Below are the code and all the weights of a small trained network. Each question names an input and a class and asks about switching units off, where a switched-off unit gives its printed mean instead of its output.

import numpy as np


def w(rows, s, z=0):
    codes = np.array(rows[::2]) - 128.0
    scale = np.full(codes.shape[1], s)
    scale[-1] = z or s
    return codes * scale


def f(y):
    return y / 2 * (1 + np.tanh(0.7978845608 * (y + 0.044715 * y**3)))


def log_softmax(a):
    a = a - a.max(-1, keepdims=True)
    return a - np.log(np.exp(a).sum(-1, keepdims=True))


def net(x, mask):
    res = np.array(x, float).reshape(1, 7) / 4 @ E
    y = f(res @ A[0][:, :-1].T + A[0][:, -1])
    res = res + np.where(mask, y, B[0][:, -1]) @ B[0][:, :-1]
    return log_softmax(res[-1] @ U[:, :-1].T + U[:, -1])


A, B = {}, {}
E = w([
[130,128,139,136,127,129,129,132,121],'x0',
[120,122,130,132,127,129,126,124,125],'x1',
[25,36,53,95,203,160,21,23,13],'x2',
[132,118,134,117,117,128,134,134,123],'x3',
[58,245,235,26,204,217,235,36,138],'x4',
[129,122,124,131,124,130,128,129,134],'x5',
[241,134,52,193,22,232,234,3,40],'x6',
],0.0033)
A[0] = w([
[61,210,208,41,185,215,212,52,130,68],'neuron 0',
[186,13,11,223,64,46,40,213,116,65],'neuron 1',
[118,142,136,121,104,151,137,115,109,3],'neuron 2',
[22,39,61,72,186,165,30,24,1,100],'neuron 3',
[61,215,217,23,200,217,214,50,137,78],'neuron 4',
[209,196,200,149,54,85,211,203,221,59],'neuron 5',
[36,138,209,73,228,43,38,234,198,84],'neuron 6',
[30,60,62,75,176,165,35,32,14,80],'neuron 7',
[209,196,192,147,62,92,207,197,216,53],'neuron 8',
[43,137,199,71,216,43,41,235,186,73],'neuron 9',
[225,144,76,169,34,226,201,32,32,74],'neuron 10',
[234,137,77,185,41,229,205,35,25,84],'neuron 11',
[51,215,214,23,203,213,221,49,140,83],'neuron 12',
[28,57,64,77,172,167,38,34,15,78],'neuron 13',
],0.0031,0.0056)
B[0] = w([
[215,17,185,228,42,15,24,87,114,179],'neuron 0',
[213,28,202,211,32,28,21,97,69,182],'neuron 1',
[213,35,106,252,227,6,127,33,253,10],'neuron 2',
[187,209,186,195,200,178,171,206,206,247],'neuron 3',
[200,28,177,205,34,29,30,104,81,213],'neuron 4',
[195,199,184,230,228,140,182,175,235,116],'neuron 5',
[30,54,24,78,143,79,210,30,192,193],'neuron 6',
[203,201,190,225,219,145,176,204,227,188],'neuron 7',
[205,194,185,239,242,110,181,174,245,101],'neuron 8',
[29,37,21,113,150,54,212,23,212,164],'neuron 9',
[22,38,17,129,191,44,219,19,231,219],'neuron 10',
[22,52,24,99,169,63,209,28,216,245],'neuron 11',
[205,30,182,199,31,33,33,112,73,226],'neuron 12',
[205,201,186,226,218,141,176,202,229,182],'neuron 13',
],0.0062,0.0014)
U = w([
[15,18,8,101,176,40,228,12,245,3],'0',
[248,10,219,246,25,7,5,119,35,3],'1',
[226,255,217,242,251,216,200,238,250,4],'2',
[96,149,134,44,86,190,127,168,59,251],'3',
[91,165,132,54,100,189,135,151,57,218],'4',
[121,163,130,63,100,188,125,159,55,205],'5',
[112,152,133,51,102,178,135,157,56,187],'6',
],0.0062,0.0058)

Each question gives the input, the list of numbers given to net, and the class t.
The units are the neurons (one row each of A and B). Each row of codes is followed by its name. A weight is (code - 128) times the scale printed after its matrix; where a second scale follows, it is the last column's (A, B and U).
mask holds one flag per neuron, in row order. A switched-off neuron (its flag False) gives its mean, the last column of its row in B, instead of its output. The means were averaged over made-up inputs and are rounded, as every weight is.
A unit's drop is (log p(t) with every unit on - log p(t) with that unit switched off) / (log p(t) with every unit on - log p(t) with every unit switched off).
The circuit of an input: a set's keep is (log p(t) with only the set's units on - log p(t) with every unit switched off) / (log p(t) with every unit on - log p(t) with every unit switched off). Starting from the 12 units with the biggest drops (on a tie, the unit counted first), units are removed one at a time, each time the one whose removal leaves the highest keep (on an exact tie, the one counted first), for as long as the keep stays at least 0.8.
units of the circuit, in order: the units of the circuit, biggest drop first
k most important neurons: the k neurons with the biggest drops, biggest first
drop of u: that unit's drop, to one decimal
input [6,2,3,5,2,-4,8], class 0: units of the circuit, in order -> neuron 10
input [-1,6,8,4,-6,-8,-5], class 2: units of the circuit, in order -> neuron 3; neuron 7
input [5,-4,8,-5,8,8,-5], class 1: units of the circuit, in order -> neuron 12; neuron 4
input [-3,5,-5,-8,-7,1,8], class 0: 2 most important neurons -> neuron 11; neuron 10
input [4,6,-8,-2,-1,-4,3], class 2: 2 most important neurons -> neuron 5; neuron 8
input [4,1,-6,1,3,-5,8], class 0: units of the circuit, in order -> neuron 10; neuron 11
input [5,6,-8,5,-6,-6,7], class 2: 3 most important neurons -> neuron 5; neuron 8; neuron 6
input [-7,-5,3,-3,0,-6,-7], class 0: 2 most important neurons -> neuron 9; neuron 6
input [1,5,0,-7,2,2,7], class 0: 2 most important neurons -> neuron 10; neuron 11
input [-2,6,-3,-6,7,2,-1], class 1: drop of neuron 0 -> 0.2
input [-2,4,4,-2,4,-7,-8], class 0: drop of neuron 6 -> 0.6
input [-4,2,-1,-1,7,-3,-3], class 1: drop of neuron 11 -> 0.0
input [-8,-4,3,6,2,-3,8], class 0: drop of neuron 10 -> 0.4
input [7,5,-5,1,4,5,-8], class 0: units of the circuit, in order -> neuron 6
